Here is a tiny trained network, its code and every weight. The questions are about switching its units off for an input and a class, where a switched-off unit gives its printed mean instead of its output.

import numpy as np


def w(rows, s, z=0):
    codes = np.array(rows[::2]) - 128.0
    scale = np.full(codes.shape[1], s)
    scale[-1] = z or s
    return codes * scale


def f(y):
    return y / 2 * (1 + np.tanh(0.7978845608 * (y + 0.044715 * y**3)))


def log_softmax(a):
    a = a - a.max(-1, keepdims=True)
    return a - np.log(np.exp(a).sum(-1, keepdims=True))


def net(x, mask):
    res = np.array(x, float).reshape(1, 3) / 4 @ E
    y = f(res @ A[0][:, :-1].T + A[0][:, -1])
    res = res + np.where(mask, y, B[0][:, -1]) @ B[0][:, :-1]
    return log_softmax(res[-1] @ U[:, :-1].T + U[:, -1])


A, B = {}, {}
E = w([
[255,49,90,60,18,58,22,231,195],'x0',
[209,218,155,217,52,236,220,201,218],'x1',
[194,164,199,209,43,70,63,17,61],'x2',
],0.0063)
A[0] = w([
[68,67,117,72,229,69,77,97,51,104],'neuron 0',
[65,125,88,47,195,161,177,172,192,143],'neuron 1',
[197,159,117,181,76,202,195,188,188,85],'neuron 2',
[71,98,45,65,158,158,171,214,229,111],'neuron 3',
[195,192,195,205,32,61,93,36,55,252],'neuron 4',
[111,114,48,73,203,179,159,177,153,169],'neuron 5',
[230,31,106,56,2,81,50,213,191,129],'neuron 6',
[76,70,106,72,161,84,70,93,78,53],'neuron 7',
[30,176,165,176,201,202,225,51,49,133],'neuron 8',
[174,163,165,188,76,76,91,62,86,89],'neuron 9',
[62,37,61,54,162,59,37,121,91,76],'neuron 10',
[164,172,144,186,93,210,159,198,218,75],'neuron 11',
[167,201,146,196,84,203,185,179,165,97],'neuron 12',
],0.0058,0.0031)
B[0] = w([
[34,205,193,130,158,80,109,194,61,223],'neuron 0',
[105,110,57,222,102,158,66,78,170,209],'neuron 1',
[83,201,204,149,139,51,103,193,42,198],'neuron 2',
[61,75,62,254,144,169,60,70,179,214],'neuron 3',
[23,60,26,198,92,156,58,98,191,248],'neuron 4',
[77,66,49,192,93,189,61,64,165,202],'neuron 5',
[167,134,163,114,218,12,200,33,226,244],'neuron 6',
[55,200,226,159,90,132,73,184,72,186],'neuron 7',
[202,141,158,63,227,68,197,29,212,255],'neuron 8',
[68,75,77,199,124,228,70,75,147,181],'neuron 9',
[72,217,207,140,162,70,113,186,87,217],'neuron 10',
[64,209,211,172,148,63,99,193,80,195],'neuron 11',
[42,228,185,149,101,73,98,162,50,198],'neuron 12',
],0.0061,0.0085)
U = w([
[46,223,228,152,101,92,83,208,19,45],'0',
[48,63,47,232,79,183,36,70,155,34],'1',
[179,145,187,97,204,43,203,36,210,115],'2',
[104,109,84,117,113,106,151,116,125,238],'3',
[222,33,173,41,52,215,211,204,2,3],'4',
[201,45,166,25,33,213,221,186,35,3],'5',
[226,59,172,37,39,229,196,212,25,3],'6',
[213,48,151,44,43,180,231,181,41,3],'7',
],0.0065,0.0044)

Each question gives the input, the list of numbers given to net, and the class t.
The units are the neurons (one row each of A and B). Each row of codes is followed by its name. A weight is (code - 128) times the scale printed after its matrix; where a second scale follows, it is the last column's (A, B and U).
mask holds one flag per neuron, in row order. A switched-off neuron (its flag False) gives its mean, the last column of its row in B, instead of its output. The means were averaged over made-up inputs and are rounded, as every weight is.
A unit's drop is (log p(t) with every unit on - log p(t) with that unit switched off) / (log p(t) with every unit on - log p(t) with every unit switched off).
The circuit of an input: a set's keep is (log p(t) with only the set's units on - log p(t) with every unit switched off) / (log p(t) with every unit on - log p(t) with every unit switched off). Starting from the 12 units with the biggest drops (on a tie, the unit counted first), units are removed one at a time, each time the one whose removal leaves the highest keep (on an exact tie, the one counted first), for as long as the keep stays at least 0.8.
units of the circuit, in order: the units of the circuit, biggest drop first
k most important neurons: the k neurons with the biggest drops, biggest first
drop when u is switched off: that unit's drop, to one decimal
input [0,-7,-6], class 0: units of the circuit, in order => (neuron 0)
input [2,5,-5], class 0: 2 most important neurons => (neuron 2; neuron 11)
input [-6,1,-5], class 2: 3 most important neurons => (neuron 8; neuron 4; neuron 9)
input [-7,3,-8], class 1: 3 most important neurons => (neuron 5; neuron 1; neuron 3)
input [5,6,-4], class 0: 4 most important neurons => (neuron 2; neuron 11; neuron 8; neuron 12)
input [5,-2,-4], class 2: 2 most important neurons => (neuron 6; neuron 4)
input [7,4,-4], class 2: 2 most important neurons => (neuron 6; neuron 4)
input [-4,0,-1], class 2: 2 most important neurons => (neuron 8; neuron 4)
input [6,-8,6], class 0: 2 most important neurons => (neuron 10; neuron 7)
input [-5,-5,-8], class 1: 2 most important neurons => (neuron 5; neuron 1)
input [-8,-1,3], class 2: drop when neuron 8 is switched off => 0.6
input [-6,0,1], class 2: drop when neuron 8 is switched off => 0.2
input [8,5,5], class 2: drop when neuron 11 is switched off => 0.0
input [8,-6,-2], class 2: units of the circuit, in order => (neuron 6)
